[[ -8.9   6.5  -8.6]
 [-29.8  17.4  15.7]
 [-17.4  18.0  -8.2]
 [-19.0 -29.5 -17.0]
 [  5.7 -57.1  65.4]
 [-26.7 -28.2 -21.1]
 [ -4.8  -5.8  12.8]
 [ -9.3  -0.1   6.4]]
|
[[  6.5  -8.6  -8.9]
 [ 17.4  15.7 -29.8]
 [ 18.0  -8.2 -17.4]
 [-29.5 -17.0 -19.0]
 [-57.1  65.4   5.7]
 [-28.2 -21.1 -26.7]
 [ -5.8  12.8  -4.8]
 [ -0.1   6.4  -9.3]]

[[-11.3  34.6  19.8  -0.4 -24.3]
 [ 19.1  -0.5  74.9  31.4   3.4]
 [-11.4 -33.7 -42.3  39.7  44.4]]
|
[[ 34.6  19.8  -0.4 -24.3 -11.3]
 [ -0.5  74.9  31.4   3.4  19.1]
 [-33.7 -42.3  39.7  44.4 -11.4]]

[[  8.3 -15.0 -14.4   3.1 -30.0]
 [  9.2 -11.7 -16.3  -8.8 -43.3]
 [ 21.4  23.3  27.1  -5.1  12.6]
 [ -8.0   9.1  24.0   2.3 -15.7]
 [-22.3 -20.8 -10.1   4.6  40.9]
 [ 13.4  31.8 -23.8  -2.8 -63.7]
 [  7.1 -17.9 -68.1  -5.1   6.8]
 [ 24.7  -6.1   6.1  -5.9  31.1]
 [ 18.4   7.8 -22.0  -8.7  41.9]
 [ -9.9 -38.2 -19.7   2.3  15.5]
 [-11.0  12.7 -61.6   3.6  48.7]
 [-17.8  29.7 -11.9   4.0 -43.5]]
|
[[-15.0 -14.4   3.1 -30.0   8.3]
 [-11.7 -16.3  -8.8 -43.3   9.2]
 [ 23.3  27.1  -5.1  12.6  21.4]
 [  9.1  24.0   2.3 -15.7  -8.0]
 [-20.8 -10.1   4.6  40.9 -22.3]
 [ 31.8 -23.8  -2.8 -63.7  13.4]
 [-17.9 -68.1  -5.1   6.8   7.1]
 [ -6.1   6.1  -5.9  31.1  24.7]
 [  7.8 -22.0  -8.7  41.9  18.4]
 [-38.2 -19.7   2.3  15.5  -9.9]
 [ 12.7 -61.6   3.6  48.7 -11.0]
 [ 29.7 -11.9   4.0 -43.5 -17.8]]

[[  4.7   3.4]
 [ -6.7 -16.7]
 [-50.9  90.6]
 [ 70.7  28.2]
 [ -8.4  10.9]
 [ 16.7 -80.6]
 [-64.9  36.5]
 [ 27.3 -46.0]
 [ 63.0  -6.9]
 [-17.7 -58.9]
 [-13.2 -21.5]
 [ 33.1 -54.6]]
|
[[  3.4   4.7]
 [-16.7  -6.7]
 [ 90.6 -50.9]
 [ 28.2  70.7]
 [ 10.9  -8.4]
 [-80.6  16.7]
 [ 36.5 -64.9]
 [-46.0  27.3]
 [ -6.9  63.0]
 [-58.9 -17.7]
 [-21.5 -13.2]
 [-54.6  33.1]]

[[  7.8  17.7 -18.4 -16.7]
 [-48.8  -8.1 -13.1  28.2]
 [-36.7   6.3 -12.8  14.4]
 [ 16.3  21.9 -23.8   5.6]
 [  3.8  -3.3  18.0  -3.6]
 [ 62.9   7.3 -14.7 -15.6]
 [-17.0 -11.1  21.0  -1.0]
 [-68.5 -62.6  32.0  21.9]
 [ 47.6  -5.8  -3.4 -13.8]
 [-24.2  31.6  -9.4  -4.6]]
|
[[ 17.7 -18.4 -16.7   7.8]
 [ -8.1 -13.1  28.2 -48.8]
 [  6.3 -12.8  14.4 -36.7]
 [ 21.9 -23.8   5.6  16.3]
 [ -3.3  18.0  -3.6   3.8]
 [  7.3 -14.7 -15.6  62.9]
 [-11.1  21.0  -1.0 -17.0]
 [-62.6  32.0  21.9 -68.5]
 [ -5.8  -3.4 -13.8  47.6]
 [ 31.6  -9.4  -4.6 -24.2]]

[[  2.2 -10.3  -5.6 -10.3   1.3   3.8]
 [  2.5 -73.4 -30.3 -31.7  42.0  -1.0]
 [ -1.0  40.2 -52.0 -10.5  42.5   4.3]
 [  2.8   4.5  24.8  -1.8   2.1  -4.5]
 [  2.1   0.9  -5.3 -20.1  21.1  -5.6]
 [  3.6 -26.9  20.3  35.6 -30.8   5.4]
 [  5.5   2.1 -11.1 -18.0   7.7  -2.3]
 [  0.6   8.7   9.1  -6.8  -1.9  -6.8]
 [  4.7  57.8 -42.2 -39.2 -64.1  -0.9]
 [ -2.7  17.6  32.9 -32.8  -0.3  -0.8]
 [ -0.6  -8.7   4.3 -13.0   1.0  -5.0]]
|
[[-10.3  -5.6 -10.3   1.3   3.8   2.2]
 [-73.4 -30.3 -31.7  42.0  -1.0   2.5]
 [ 40.2 -52.0 -10.5  42.5   4.3  -1.0]
 [  4.5  24.8  -1.8   2.1  -4.5   2.8]
 [  0.9  -5.3 -20.1  21.1  -5.6   2.1]
 [-26.9  20.3  35.6 -30.8   5.4   3.6]
 [  2.1 -11.1 -18.0   7.7  -2.3   5.5]
 [  8.7   9.1  -6.8  -1.9  -6.8   0.6]
 [ 57.8 -42.2 -39.2 -64.1  -0.9   4.7]
 [ 17.6  32.9 -32.8  -0.3  -0.8  -2.7]
 [ -8.7   4.3 -13.0   1.0  -5.0  -0.6]]
